Each row has a hidden value. The values are split into ranges, and the group after each row names the range that its value falls in. Each part has its own value, ranges and names.
In the rows, zero is written as 100.
139; 106; 93; 99; 94; 107; 72; 101; 109; 113; 101; 112; 117; 125; 129; 86; 108; 93; 84; 85; 120; 91; 102; 91; 101; 103; 64; 120; 85; 106; 88; 109; 102; 40; 67; 80; 113; 107; 131; 119; 119; 94; 110; 83; 75; 106; 70; 50; 98; 60; 133; 124; 114; 121; 92; 121; 173; 89 -> D
62; 60; 87; 105; 105; 104; 160; 103; 82; 79; 86; 90; 58; 118; 81; 128; 83; 100; 109; 125; 88; 117; 77; 91; 105; 83; 136; 145; 85; 67; 122; 101; 101; 169; 120; 85; 34; 114; 104; 83; 33; 103; 89; 119; 134; 112; 200; 82; 92; 149; 102; 57; 112; 97; 108; 82; 54; 83 -> D
119; 116; 86; 72; 113; 108; 69; 90; 124; 118; 103; 122; 108; 114; 111; 56; 121; 111; 65; 115; 106; 111; 100; 99; 101; 84; 99; 123; 112; 114; 93; 111; 115; 59; 77; 77; 110; 109; 129; 84; 82; 109; 103; 96; 89; 86; 157; 92; 110; 96; 138; 95; 120; 114; 123; 131; 145; 112 -> U
41; 77; 85; 118; 136; 100; 150; 95; 79; 80; 97; 98; 106; 106; 68; 121; 76; 126; 117; 117; 89; 105; 84; 110; 106; 77; 141; 134; 106; 75; 94; 105; 107; 169; 114; 82; 40; 125; 95; 112; 28; 107; 101; 115; 130; 107; 150; 89; 128; 147; 89; 62; 103; 90; 117; 102; 62; 109 -> U
124; 117; 59; 90; 106; 112; 79; 83; 122; 120; 115; 108; 124; 117; 125; 48; 117; 74; 95; 97; 119; 115; 104; 92; 99; 93; 74; 158; 98; 109; 79; 120; 101; 52; 76; 85; 128; 124; 134; 98; 103; 109; 89; 106; 80; 107; 121; 33; 109; 70; 140; 105; 123; 95; 99; 128; 139; 88 -> D
147; 117; 98; 79; 89; 109; 55; 101; 115; 123; 105; 112; 119; 126; 134; 61; 115; 108; 75; 92; 115; 104; 103; 91; 96; 105; 67; 132; 71; 113; 96; 118; 103; 25; 68; 89; 128; 97; 132; 108; 121; 97; 101; 88; 71; 99; 95; 70; 104; 52; 134; 123; 118; 123; 104; 135; 169; 97 -> D
60; 85; 59; 117; 127; 103; 128; 82; 101; 89; 97; 91; 110; 102; 85; 118; 90; 92; 113; 107; 104; 99; 82; 102; 109; 82; 122; 146; 106; 79; 82; 96; 106; 119; 116; 87; 88; 125; 103; 92; 49; 114; 105; 117; 122; 108; 128; 62; 106; 121; 113; 93; 101; 94; 101; 97; 107; 99 -> U
93; 73; 78; 110; 103; 104; 131; 97; 108; 90; 91; 99; 65; 114; 98; 117; 98; 67; 101; 108; 107; 108; 86; 84; 109; 90; 107; 138; 100; 81; 103; 95; 101; 112; 100; 86; 75; 118; 120; 90; 78; 103; 99; 106; 116; 112; 134; 46; 77; 123; 122; 86; 115; 104; 96; 105; 124; 78 -> D
136; 123; 84; 96; 101; 105; 41; 92; 124; 124; 101; 107; 149; 115; 132; 85; 114; 107; 77; 71; 125; 78; 100; 100; 102; 105; 73; 124; 95; 115; 70; 108; 108; 22; 61; 80; 148; 104; 118; 122; 145; 102; 125; 75; 69; 105; 34; 53; 104; 45; 139; 152; 101; 134; 90; 130; 200; 106 -> U
95; 90; 73; 100; 115; 105; 107; 91; 102; 100; 105; 97; 119; 112; 109; 100; 96; 90; 110; 88; 109; 97; 87; 95; 103; 96; 89; 130; 88; 91; 82; 105; 100; 87; 89; 85; 88; 119; 117; 114; 90; 101; 102; 101; 96; 115; 86; 40; 110; 95; 119; 105; 108; 101; 91; 117; 137; 91 -> D
106; 107; 89; 120; 119; 99; 82; 105; 95; 104; 105; 111; 154; 123; 106; 101; 83; 121; 95; 72; 115; 78; 106; 109; 102; 102; 77; 97; 86; 106; 77; 113; 102; 79; 64; 78; 109; 109; 109; 162; 118; 91; 125; 74; 86; 109; 12; 70; 133; 79; 110; 124; 99; 121; 98; 121; 154; 112 -> U
102; 94; 109; 93; 76; 113; 68; 105; 78; 114; 113; 68; 133; 112; 133; 100; 87; 136; 114; 67; 105; 78; 80; 99; 96; 123; 79; 128; 26; 86; 83; 124; 90; 46; 92; 103; 125; 102; 100; 129; 132; 92; 106; 91; 92; 114; 73; 94; 130; 69; 113; 127; 89; 121; 74; 109; 138; 96 -> D
88; 82; 98; 95; 113; 104; 131; 106; 90; 93; 94; 95; 73; 119; 85; 102; 89; 113; 97; 114; 95; 116; 90; 91; 102; 89; 115; 140; 83; 87; 112; 111; 102; 118; 100; 87; 58; 111; 114; 102; 59; 99; 86; 103; 115; 107; 168; 85; 101; 123; 107; 73; 112; 98; 112; 108; 79; 90 -> U
79; 76; 77; 122; 113; 102; 123; 99; 89; 92; 99; 100; 108; 116; 96; 116; 82; 94; 112; 91; 107; 91; 90; 97; 105; 99; 94; 118; 90; 84; 86; 101; 100; 122; 95; 80; 95; 116; 109; 126; 83; 96; 110; 98; 120; 116; 85; 54; 105; 110; 114; 97; 95; 103; 90; 107; 114; 91 -> D
126; 99; 75; 110; 113; 103; 89; 89; 113; 107; 100; 107; 118; 115; 109; 94; 102; 82; 92; 84; 115; 94; 99; 95; 105; 93; 87; 128; 114; 102; 77; 100; 101; 64; 77; 74; 105; 122; 120; 104; 93; 105; 109; 97; 87; 107; 71; 42; 96; 88; 136; 114; 111; 111; 97; 119; 162; 93 -> U
85; 89; 77; 123; 122; 101; 99; 101; 82; 96; 117; 101; 150; 127; 102; 103; 75; 113; 113; 75; 109; 91; 104; 108; 100; 102; 86; 106; 83; 97; 78; 120; 98; 98; 77; 78; 88; 113; 114; 163; 88; 94; 109; 90; 84; 116; 59; 50; 146; 97; 99; 104; 101; 98; 95; 118; 118; 103 -> U
55; 49; 91; 132; 99; 99; 168; 109; 75; 68; 83; 85; 54; 119; 85; 155; 67; 91; 124; 105; 92; 105; 79; 89; 108; 92; 126; 122; 90; 59; 113; 87; 96; 171; 114; 86; 35; 113; 103; 113; 45; 94; 105; 105; 140; 123; 123; 82; 89; 156; 100; 78; 102; 99; 91; 74; 66; 75 -> D
72; 83; 105; 114; 110; 100; 117; 111; 80; 86; 85; 102; 79; 123; 86; 128; 84; 129; 94; 116; 87; 104; 87; 97; 105; 84; 124; 130; 90; 83; 113; 101; 106; 139; 102; 84; 54; 105; 105; 110; 62; 97; 108; 99; 124; 104; 151; 105; 107; 141; 111; 76; 104; 115; 114; 107; 84; 103 -> U
